Here is a tiny trained network, its code and every weight. The questions are about switching its units off for an input and a target symbol, where a switched-off unit gives its printed mean instead of its output.

import numpy as np


def w(rows, s, z=0):
    codes = np.array(rows[::2]) - 128.0
    scale = np.full(codes.shape[1], s)
    scale[-1] = z or s
    return codes * scale


def norm(h):
    return h / np.sqrt((h * h).mean(-1, keepdims=True) + 1e-5)


def f(y):
    return y / 2 * (1 + np.tanh(0.7978845608 * (y + 0.044715 * y**3)))


def softmax(a):
    e = np.exp(a - a.max(-1, keepdims=True))
    return e / e.sum(-1, keepdims=True)


def log_softmax(a):
    a = a - a.max(-1, keepdims=True)
    return a - np.log(np.exp(a).sum(-1, keepdims=True))


def net(x, mask):
    ids = ['ΞΩεζμστφ'.index(c) for c in x.split()]
    T = len(ids)
    res = E[ids] + P[:T]
    u = 0
    for l in range(2):
        q, k, v = (norm(res) @ M[l].T for M in (Q, K, V))
        z = softmax(np.where(np.tri(T) > 0, q @ k.T / 2**0.5, -1e9)) @ v
        res = res + np.where(mask[u], z, O[l][:, -1]) @ O[l][:, :-1]
        u += 1
        y = f(norm(res) @ A[l][:, :-1].T + A[l][:, -1])
        res = res + np.where(mask[u : u + 4], y, B[l][:, -1]) @ B[l][:, :-1]
        u += 4
    return log_softmax(norm(res)[-1] @ U[:, :-1].T + U[:, -1])


Q, K, V, O, A, B = {}, {}, {}, {}, {}, {}
E = w([
[97,151,91,124,142,126],'Ξ',
[115,150,86,116,143,118],'Ω',
[120,131,92,129,162,124],'ε',
[91,127,93,129,142,128],'ζ',
[149,103,96,254,86,140],'μ',
[150,139,134,108,138,99],'σ',
[108,79,139,140,171,137],'τ',
[143,70,140,93,162,102],'φ',
],0.0085)
P = w([
[187,110,252,139,50,152],'0',
[93,220,46,116,188,147],'1',
[105,208,53,110,189,114],'2',
[127,182,65,157,179,105],'3',
[117,165,89,194,198,82],'4',
[104,164,103,209,213,42],'5',
[96,172,117,228,216,43],'6',
],0.0026)
Q[0] = w([
[167,113,99,167,54,161],'0.h1',
[100,142,73,162,253,40],'0.h1',
],0.012)
K[0] = w([
[116,100,154,129,254,24],'0.h1',
[205,86,142,212,63,157],'0.h1',
],0.0075)
V[0] = w([
[46,39,167,172,153,158],'0.h1',
[231,94,126,147,254,144],'0.h1',
],0.0057)
O[0] = w([
[254,104,109,124,86,218,254],'0.h1',
[125,172,159,94,174,184,180],'0.h1',
],0.0079,0.0014)
A[0] = w([
[2,112,100,95,106,113,250],'0.n1',
[173,151,165,105,125,223,61],'0.n2',
[58,130,201,250,60,241,178],'0.n3',
[83,171,177,147,177,75,178],'0.n4',
],0.0052,0.0021)
B[0] = w([
[254,158,177,183,129,107,254],'0.n1',
[41,95,87,47,62,34,204],'0.n2',
[215,160,50,40,243,44,175],'0.n3',
[208,120,179,101,27,202,250],'0.n4',
],0.0042,0.0021)
Q[1] = w([
[49,93,78,135,46,137],'1.h1',
[178,147,99,127,204,254],'1.h1',
],0.0077)
K[1] = w([
[75,209,64,61,104,149],'1.h1',
[216,56,186,101,254,51],'1.h1',
],0.0048)
V[1] = w([
[94,2,165,67,148,107],'1.h1',
[186,146,148,47,104,57],'1.h1',
],0.0063)
O[1] = w([
[194,124,45,17,137,59,97],'1.h1',
[150,159,197,181,167,3,253],'1.h1',
],0.0064,0.0024)
A[1] = w([
[176,171,82,135,129,137,196],'1.n1',
[154,73,100,167,51,88,168],'1.n2',
[189,100,96,111,53,181,56],'1.n3',
[2,155,124,70,111,77,4],'1.n4',
],0.0098,0.0018)
B[1] = w([
[155,59,137,142,163,127,255],'1.n1',
[88,202,81,81,108,162,201],'1.n2',
[92,94,207,150,117,124,237],'1.n3',
[71,10,130,77,110,150,148],'1.n4',
],0.011,0.0036)
U = w([
[86,212,42,115,96,90,202],'Ξ',
[26,60,138,140,99,43,87],'Ω',
[108,198,165,40,178,208,120],'ε',
[106,88,98,137,33,209,229],'ζ',
[164,141,74,196,138,190,101],'μ',
[124,189,209,193,164,52,149],'σ',
[176,11,211,121,141,172,4],'τ',
[186,114,80,45,161,60,151],'φ',
],0.011,0.0032)

Each question gives the input, a string of symbols that net reads in full, and the target symbol t.
The units are the heads (2 rows each of Q, K, V and O) and the neurons (one row each of A and B). Each row of codes is followed by its name. A weight is (code - 128) times the scale printed after its matrix; where a second scale follows, it is the last column's (O, A, B and U).
mask holds one flag per unit, layer by layer, with each layer's heads first. A switched-off unit (its flag False) gives its mean, the last column of its rows in O or B, instead of its output. The means were averaged over made-up inputs and are rounded, as every weight is.
A unit's drop is (log p(t) with every unit on - log p(t) with that unit switched off) / (log p(t) with every unit on - log p(t) with every unit switched off).
The circuit of an input: a set's keep is (log p(t) with only the set's units on - log p(t) with every unit switched off) / (log p(t) with every unit on - log p(t) with every unit switched off). Starting from all 10 units, units are removed one at a time, each time the one whose removal leaves the highest keep (on an exact tie, the one counted first), for as long as the keep stays at least 0.8.
units of the circuit, in order: the units of the circuit, biggest drop first
most important unit: the unit with the biggest drop
k most important neurons: the k neurons with the biggest drops, biggest first
k most important neurons of layer l: the k neurons of layer l with the biggest drops, biggest first
drop of u: that unit's drop, to one decimal
input ε ε Ω φ ζ ζ, target ε: most important unit	0.h1
input σ ζ Ξ, target σ: 3 most important neurons of layer 0	0.n1, 0.n4, 0.n2
input ε ζ τ τ Ξ μ, target τ: units of the circuit, in order	0.h1, 1.n1
input Ω ε σ φ μ, target φ: 3 most important neurons	0.n3, 1.n3, 0.n1
input σ μ σ ζ φ, target φ: 2 most important neurons	0.n2, 1.n3
input ζ φ σ Ξ Ξ, target ζ: 2 most important neurons of layer 1	1.n2, 1.n3
input Ξ τ ζ τ σ Ξ ζ, target Ξ: units of the circuit, in order	0.h1, 1.n2
input φ σ τ σ σ σ, target φ: 2 most important neurons of layer 0	0.n1, 0.n2
input Ω ζ φ τ, target Ω: 2 most important neurons	1.n4, 0.n1
input Ω Ξ τ μ, target τ: 2 most important neurons	1.n3, 1.n1
input σ ζ μ ε ε, target μ: units of the circuit, in order	1.n3, 0.n3
input τ φ ζ Ξ σ ε, target τ: units of the circuit, in order	0.h1, 1.n3
input τ ζ μ Ξ, target μ: units of the circuit, in order	0.h1, 1.n3, 1.h1
input φ τ Ω ζ φ μ, target φ: units of the circuit, in order	1.h1, 0.n3
input φ Ξ φ Ω σ Ξ, target φ: most important unit	1.h1
input σ Ω τ ε, target σ: 3 most important neurons	0.n1, 1.n2, 0.n4
input σ τ ε ζ τ, target σ: 2 most important neurons	0.n1, 1.n1
input Ξ τ σ Ξ, target Ξ: 2 most important neurons	1.n2, 0.n1
input σ Ω τ Ω, target σ: 3 most important neurons	0.n1, 0.n4, 1.n2
input Ξ τ τ Ω σ Ξ, target Ξ: drop of 0.n3	0.0
input ζ φ ζ ζ σ Ω, target ζ: drop of 0.h1	0.8
input σ ζ τ ε ε μ ε, target μ: most important unit	0.h1
input μ Ξ ζ, target μ: drop of 1.h1	0.3
